Below is a small trained network, with its code and all its weights. Each question gives an input and a class and asks what happens when units are switched off, that is, made to give their printed mean instead of their output.

import numpy as np


def w(rows, s, z=0):
    codes = np.array(rows[::2]) - 128.0
    scale = np.full(codes.shape[1], s)
    scale[-1] = z or s
    return codes * scale


def norm(h):
    return h / np.sqrt((h * h).mean(-1, keepdims=True) + 1e-5)


def f(y):
    return y / 2 * (1 + np.tanh(0.7978845608 * (y + 0.044715 * y**3)))


def log_softmax(a):
    a = a - a.max(-1, keepdims=True)
    return a - np.log(np.exp(a).sum(-1, keepdims=True))


def net(x, mask):
    res = np.array(x, float).reshape(1, 3) / 4 @ E
    u = 0
    for l in range(3):
        y = f(norm(res) @ A[l][:, :-1].T + A[l][:, -1])
        res = res + np.where(mask[u : u + 9], y, B[l][:, -1]) @ B[l][:, :-1]
        u += 9
    return log_softmax(norm(res)[-1] @ U[:, :-1].T + U[:, -1])


A, B = {}, {}
E = w([
[53,116,92],'x0',
[168,74,46],'x1',
[24,95,252],'x2',
],0.0023)
A[0] = w([
[26,123,64,134],'0.n0',
[25,149,226,142],'0.n1',
[185,39,109,131],'0.n2',
[132,215,46,188],'0.n3',
[3,160,62,254],'0.n4',
[23,202,218,193],'0.n5',
[178,98,102,126],'0.n6',
[74,162,179,38],'0.n7',
[49,40,7,177],'0.n8',
],0.0048,0.0027)
B[0] = w([
[208,118,69,148],'0.n0',
[198,77,237,228],'0.n1',
[2,248,123,155],'0.n2',
[196,21,84,207],'0.n3',
[223,24,157,221],'0.n4',
[111,52,227,252],'0.n5',
[129,183,134,148],'0.n6',
[97,151,159,119],'0.n7',
[70,138,9,203],'0.n8',
],0.0044,0.0027)
A[1] = w([
[104,159,78,14],'1.n0',
[78,147,55,24],'1.n1',
[29,146,162,90],'1.n2',
[181,135,250,180],'1.n3',
[136,197,117,97],'1.n4',
[46,136,162,4],'1.n5',
[212,183,189,227],'1.n6',
[215,81,255,181],'1.n7',
[191,223,104,234],'1.n8',
],0.0066,0.0021)
B[1] = w([
[96,112,172,120],'1.n0',
[68,145,152,132],'1.n1',
[141,90,77,123],'1.n2',
[48,62,194,218],'1.n3',
[154,81,159,125],'1.n4',
[151,125,87,114],'1.n5',
[125,64,142,184],'1.n6',
[2,111,156,254],'1.n7',
[172,47,158,182],'1.n8',
],0.0065,0.005)
A[2] = w([
[70,112,35,170],'2.n0',
[182,199,109,160],'2.n1',
[119,1,71,197],'2.n2',
[33,159,6,130],'2.n3',
[150,71,254,128],'2.n4',
[180,199,62,83],'2.n5',
[252,200,78,131],'2.n6',
[169,152,235,26],'2.n7',
[175,161,179,5],'2.n8',
],0.0051,0.0028)
B[2] = w([
[84,244,125,170],'2.n0',
[68,57,169,125],'2.n1',
[174,223,33,254],'2.n2',
[57,216,107,152],'2.n3',
[100,125,65,204],'2.n4',
[46,109,207,130],'2.n5',
[123,2,185,166],'2.n6',
[84,117,102,112],'2.n7',
[147,88,196,93],'2.n8',
],0.0044,0.004)
U = w([
[191,212,232,3],'0',
[205,131,23,251],'1',
[2,20,237,253],'2',
[28,222,44,88],'3',
[222,237,233,3],'4',
[216,39,119,119],'5',
],0.0063,0.0043)

Each question gives the input, the list of numbers given to net, and the class t.
The units are the neurons (one row each of A and B). Each row of codes is followed by its name. A weight is (code - 128) times the scale printed after its matrix; where a second scale follows, it is the last column's (A, B and U).
mask holds one flag per neuron, layer by layer. A switched-off neuron (its flag False) gives its mean, the last column of its row in B, instead of its output. The means were averaged over made-up inputs and are rounded, as every weight is.
A unit's drop is (log p(t) with every unit on - log p(t) with that unit switched off) / (log p(t) with every unit on - log p(t) with every unit switched off).
The circuit of an input: a set's keep is (log p(t) with only the set's units on - log p(t) with every unit switched off) / (log p(t) with every unit on - log p(t) with every unit switched off). Starting from the 12 units with the biggest drops (on a tie, the unit counted first), units are removed one at a time, each time the one whose removal leaves the highest keep (on an exact tie, the one counted first), for as long as the keep stays at least 0.8.
units of the circuit, in order: the units of the circuit, biggest drop first
top k neurons: the k neurons with the biggest drops, biggest first
k most important neurons of layer l: the k neurons of layer l with the biggest drops, biggest first
drop of u: that unit's drop, to one decimal
input [8,5,2], class 1: top 3 neurons -> [0.n4; 1.n7; 0.n0]
input [-7,2,0], class 5: top 3 neurons -> [0.n5; 0.n1; 0.n4]
input [-1,-2,-5], class 5: most important neuron of layer 1 -> [1.n7]
input [5,2,-2], class 1: units of the circuit, in order -> [1.n7; 1.n3]
input [-2,6,-2], class 3: 2 most important neurons of layer 1 -> [1.n1; 1.n6]
input [-1,7,6], class 3: top 2 neurons -> [0.n8; 1.n8]
input [0,-5,-4], class 1: 3 most important neurons of layer 0 -> [0.n1; 0.n3; 0.n5]
input [-6,-2,-2], class 5: 3 most important neurons of layer 0 -> [0.n5; 0.n1; 0.n4]
input [-8,5,2], class 5: top 2 neurons -> [0.n1; 0.n5]
input [0,7,-3], class 3: 3 most important neurons of layer 2 -> [2.n3; 2.n0; 2.n5]
input [-4,7,0], class 3: top 2 neurons -> [0.n1; 0.n2]
input [-8,8,5], class 3: top 3 neurons -> [0.n2; 0.n0; 1.n2]
input [4,8,7], class 3: 3 most important neurons of layer 1 -> [1.n8; 1.n6; 1.n4]
input [-1,-3,-6], class 5: top neuron -> [1.n7]
input [6,5,3], class 1: 2 most important neurons of layer 0 -> [0.n4; 0.n0]
input [6,1,-6], class 1: 2 most important neurons of layer 0 -> [0.n3; 0.n4]
input [-3,-2,-3], class 5: top 4 neurons -> [0.n5; 0.n1; 0.n4; 1.n7]
input [6,5,-2], class 1: top 2 neurons -> [1.n7; 0.n4]
input [7,6,3], class 1: 2 most important neurons of layer 0 -> [0.n4; 0.n0]
input [0,-4,-6], class 1: most important neuron of layer 0 -> [0.n3]
input [7,3,-5], class 1: drop of 1.n7 -> 0.4
input [1,2,0], class 3: drop of 0.n8 -> 0.6
input [0,7,1], class 3: drop of 2.n8 -> 0.0
